Here is a tiny trained network, its code and every weight. The questions are about switching its units off for an input and a class, where a switched-off unit gives its printed mean instead of its output.

import numpy as np


def w(rows, s, z=0):
    codes = np.array(rows[::2]) - 128.0
    scale = np.full(codes.shape[1], s)
    scale[-1] = z or s
    return codes * scale


def f(y):
    return y / 2 * (1 + np.tanh(0.7978845608 * (y + 0.044715 * y**3)))


def log_softmax(a):
    a = a - a.max(-1, keepdims=True)
    return a - np.log(np.exp(a).sum(-1, keepdims=True))


def net(x, mask):
    res = np.array(x, float).reshape(1, 8) / 4 @ E
    y = f(res @ A[0][:, :-1].T + A[0][:, -1])
    res = res + np.where(mask, y, B[0][:, -1]) @ B[0][:, :-1]
    return log_softmax(res[-1] @ U[:, :-1].T + U[:, -1])


A, B = {}, {}
E = w([
[155,128,110,127],'x0',
[177,7,203,168],'x1',
[151,130,111,127],'x2',
[65,105,55,245],'x3',
[70,41,42,39],'x4',
[120,128,134,129],'x5',
[135,131,123,129],'x6',
[128,127,131,129],'x7',
],0.011)
A[0] = w([
[91,81,48,154,53],'n0',
[79,110,43,62,192],'n1',
[122,72,153,95,153],'n2',
[41,149,67,178,114],'n3',
[176,75,109,143,151],'n4',
[189,163,202,161,254],'n5',
[163,74,178,126,18],'n6',
[122,52,168,82,32],'n7',
[98,155,172,135,212],'n8',
[117,27,108,255,22],'n9',
[126,218,114,178,221],'n10',
[99,46,103,59,173],'n11',
],0.013,0.0042)
B[0] = w([
[103,69,206,162,194],'n0',
[70,90,243,78,242],'n1',
[104,161,58,117,181],'n2',
[88,95,154,194,218],'n3',
[129,143,143,66,176],'n4',
[181,69,234,164,248],'n5',
[142,50,117,159,180],'n6',
[135,110,57,127,186],'n7',
[191,157,150,186,166],'n8',
[106,255,171,85,237],'n9',
[150,166,100,208,226],'n10',
[82,88,31,76,231],'n11',
],0.0097,0.013)
U = w([
[191,220,150,134,253],'0',
[132,27,177,150,98],'1',
[64,174,104,38,164],'2',
[139,52,2,95,34],'3',
[146,178,78,226,57],'4',
],0.0095,0.0073)

Each question gives the input, the list of numbers given to net, and the class t.
The units are the neurons (one row each of A and B). Each row of codes is followed by its name. A weight is (code - 128) times the scale printed after its matrix; where a second scale follows, it is the last column's (A, B and U).
mask holds one flag per neuron, in row order. A switched-off neuron (its flag False) gives its mean, the last column of its row in B, instead of its output. The means were averaged over made-up inputs and are rounded, as every weight is.
A unit's drop is (log p(t) with every unit on - log p(t) with that unit switched off) / (log p(t) with every unit on - log p(t) with every unit switched off).
The circuit of an input: a set's keep is (log p(t) with only the set's units on - log p(t) with every unit switched off) / (log p(t) with every unit on - log p(t) with every unit switched off). Starting from all 12 units, units are removed one at a time, each time the one whose removal leaves the highest keep (on an exact tie, the one counted first), for as long as the keep stays at least 0.8.
circuit, biggest first: the units of the circuit, biggest drop first
unit that matters most: the unit with the biggest drop
top k neurons: the k neurons with the biggest drops, biggest first
drop when u is switched off: that unit's drop, to one decimal
input [-8,-6,3,3,-8,4,1,7], class 4: circuit, biggest first : (n10)
input [-8,1,-6,-6,-6,-6,3,3], class 1: top 3 neurons : (n5, n9, n6)
input [-2,1,-3,-7,-5,-8,7,-3], class 1: top 3 neurons : (n5, n9, n6)
input [-8,0,2,3,0,1,-8,7], class 4: top 2 neurons : (n1, n5)
input [-3,0,-2,7,-2,8,0,4], class 4: top 2 neurons : (n3, n1)
input [0,-2,-2,1,-2,0,-7,6], class 4: top 2 neurons : (n9, n1)
input [7,1,-6,-8,8,1,0,-3], class 3: top 2 neurons : (n11, n9)
input [-1,3,-7,4,0,-6,-1,-1], class 0: top 2 neurons : (n9, n11)
input [-7,2,-8,3,5,-3,-5,4], class 2: top 2 neurons : (n5, n9)
input [-7,-8,8,8,1,7,-8,7], class 1: top 2 neurons : (n1, n0)
input [4,-7,8,1,1,-3,0,3], class 1: top 2 neurons : (n1, n9)
input [-7,0,0,2,-1,4,-5,-7], class 4: drop when n1 is switched off : 0.6
input [-1,1,-1,8,4,6,-3,1], class 2: drop when n9 is switched off : 2.5
input [6,8,-3,7,5,-2,-7,-2], class 2: drop when n9 is switched off : 0.7
input [-3,-6,8,3,-6,-1,-6,-4], class 4: unit that matters most : n10
